Below are the code and all the weights of a small trained network. Each question names an input and a class and asks about switching units off, where a switched-off unit gives its printed mean instead of its output.

import numpy as np


def w(rows, s, z=0):
    codes = np.array(rows[::2]) - 128.0
    scale = np.full(codes.shape[1], s)
    scale[-1] = z or s
    return codes * scale


def norm(h):
    return h / np.sqrt((h * h).mean(-1, keepdims=True) + 1e-5)


def f(y):
    return np.maximum(y, 0)


def log_softmax(a):
    a = a - a.max(-1, keepdims=True)
    return a - np.log(np.exp(a).sum(-1, keepdims=True))


def net(x, mask):
    res = np.array(x, float).reshape(1, 6) / 4 @ E
    u = 0
    for l in range(2):
        y = f(norm(res) @ A[l][:, :-1].T + A[l][:, -1])
        res = res + np.where(mask[u : u + 9], y, B[l][:, -1]) @ B[l][:, :-1]
        u += 9
    return log_softmax(norm(res)[-1] @ U[:, :-1].T + U[:, -1])


A, B = {}, {}
E = w([
[27,86,97,9,72],'x0',
[126,125,133,129,127],'x1',
[158,163,230,65,84],'x2',
[128,128,126,127,130],'x3',
[130,123,128,122,141],'x4',
[6,253,154,131,214],'x5',
],0.0068)
A[0] = w([
[215,115,136,168,120,165],'L0N1',
[176,152,212,57,115,2],'L0N2',
[203,218,175,254,206,76],'L0N3',
[107,98,14,239,183,44],'L0N4',
[148,170,231,42,113,35],'L0N5',
[91,203,147,158,171,45],'L0N6',
[234,204,236,90,132,112],'L0N7',
[189,197,192,71,108,21],'L0N8',
[74,116,109,77,81,6],'L0N9',
],0.0098,0.0065)
B[0] = w([
[154,127,212,147,204,222],'L0N1',
[51,73,88,184,84,158],'L0N2',
[207,32,224,150,227,254],'L0N3',
[1,51,110,233,77,201],'L0N4',
[59,124,91,167,90,182],'L0N5',
[200,186,158,152,90,176],'L0N6',
[61,68,79,240,116,227],'L0N7',
[17,71,101,161,152,162],'L0N8',
[158,127,116,75,152,150],'L0N9',
],0.0094,0.0075)
A[1] = w([
[200,81,167,165,119,245],'L1N1',
[178,103,123,155,149,206],'L1N2',
[112,138,161,165,164,181],'L1N3',
[167,156,116,119,127,95],'L1N4',
[87,230,159,166,190,89],'L1N5',
[142,71,101,121,137,175],'L1N6',
[92,131,89,5,138,4],'L1N7',
[158,165,122,153,158,69],'L1N8',
[73,125,68,74,88,156],'L1N9',
],0.012,0.0036)
B[1] = w([
[114,214,53,40,70,254],'L1N1',
[107,145,133,54,109,203],'L1N2',
[101,142,116,94,103,208],'L1N3',
[127,107,117,135,159,128],'L1N4',
[194,159,2,20,9,172],'L1N5',
[108,187,141,110,130,193],'L1N6',
[189,78,181,173,173,169],'L1N7',
[128,90,148,114,109,141],'L1N8',
[187,139,219,206,222,200],'L1N9',
],0.0095)
U = w([
[196,89,235,128,248,32],'0',
[9,100,96,202,75,111],'1',
[184,217,49,6,60,254],'2',
],0.012,0.00083)

Each question gives the input, the list of numbers given to net, and the class t.
The units are the neurons (one row each of A and B). Each row of codes is followed by its name. A weight is (code - 128) times the scale printed after its matrix; where a second scale follows, it is the last column's (A, B and U).
mask holds one flag per neuron, layer by layer. A switched-off neuron (its flag False) gives its mean, the last column of its row in B, instead of its output. The means were averaged over made-up inputs and are rounded, as every weight is.
A unit's drop is (log p(t) with every unit on - log p(t) with that unit switched off) / (log p(t) with every unit on - log p(t) with every unit switched off).
The circuit of an input: a set's keep is (log p(t) with only the set's units on - log p(t) with every unit switched off) / (log p(t) with every unit on - log p(t) with every unit switched off). Starting from the 12 units with the biggest drops (on a tie, the unit counted first), units are removed one at a time, each time the one whose removal leaves the highest keep (on an exact tie, the one counted first), for as long as the keep stays at least 0.8.
circuit, biggest first: the units of the circuit, biggest drop first
k most important neurons: the k neurons with the biggest drops, biggest first
top k neurons in layer l: the k neurons of layer l with the biggest drops, biggest first
drop of u: that unit's drop, to one decimal
input [2,6,6,7,-3,7], class 2: circuit, biggest first => (L1N5)
input [5,8,5,-5,1,-5], class 0: 4 most important neurons => (L0N3, L1N9, L0N4, L0N7)
input [8,6,-6,-8,-8,8], class 0: 3 most important neurons => (L1N9, L1N1, L0N1)
input [7,-5,-6,-6,-3,5], class 0: 2 most important neurons => (L1N9, L0N7)
input [6,7,-2,7,-4,-5], class 0: 2 most important neurons => (L0N3, L1N9)
input [-5,-4,6,-3,-1,-6], class 1: top 3 neurons in layer 0 => (L0N7, L0N8, L0N2)
input [-1,-4,8,2,3,-8], class 1: 4 most important neurons => (L0N7, L0N2, L0N8, L1N5)
input [4,1,6,-2,-1,7], class 2: 4 most important neurons => (L1N5, L0N4, L0N6, L0N7)
input [4,-2,4,4,2,1], class 0: 2 most important neurons => (L1N9, L0N4)
input [-3,-1,2,-4,8,-4], class 2: 2 most important neurons => (L1N1, L1N9)
input [7,-1,-6,-4,-7,8], class 2: 2 most important neurons => (L1N5, L0N7)
input [-7,-1,8,-8,-6,7], class 1: top 3 neurons in layer 0 => (L0N7, L0N8, L0N5)
input [6,5,-6,5,-2,6], class 0: 4 most important neurons => (L1N9, L1N1, L0N1, L0N7)
input [-3,7,4,0,-2,4], class 1: circuit, biggest first => (L0N7)
input [-2,3,-4,-3,1,6], class 2: top 2 neurons in layer 0 => (L0N7, L0N6)
input [-5,-7,7,-6,2,-4], class 1: drop of L0N7 => 0.6
input [5,-1,-3,-2,4,-3], class 0: drop of L0N3 => 1.0
input [-3,8,-1,-1,5,-5], class 2: drop of L1N1 => 0.7
input [5,3,-4,0,-1,3], class 0: drop of L1N4 => 0.0
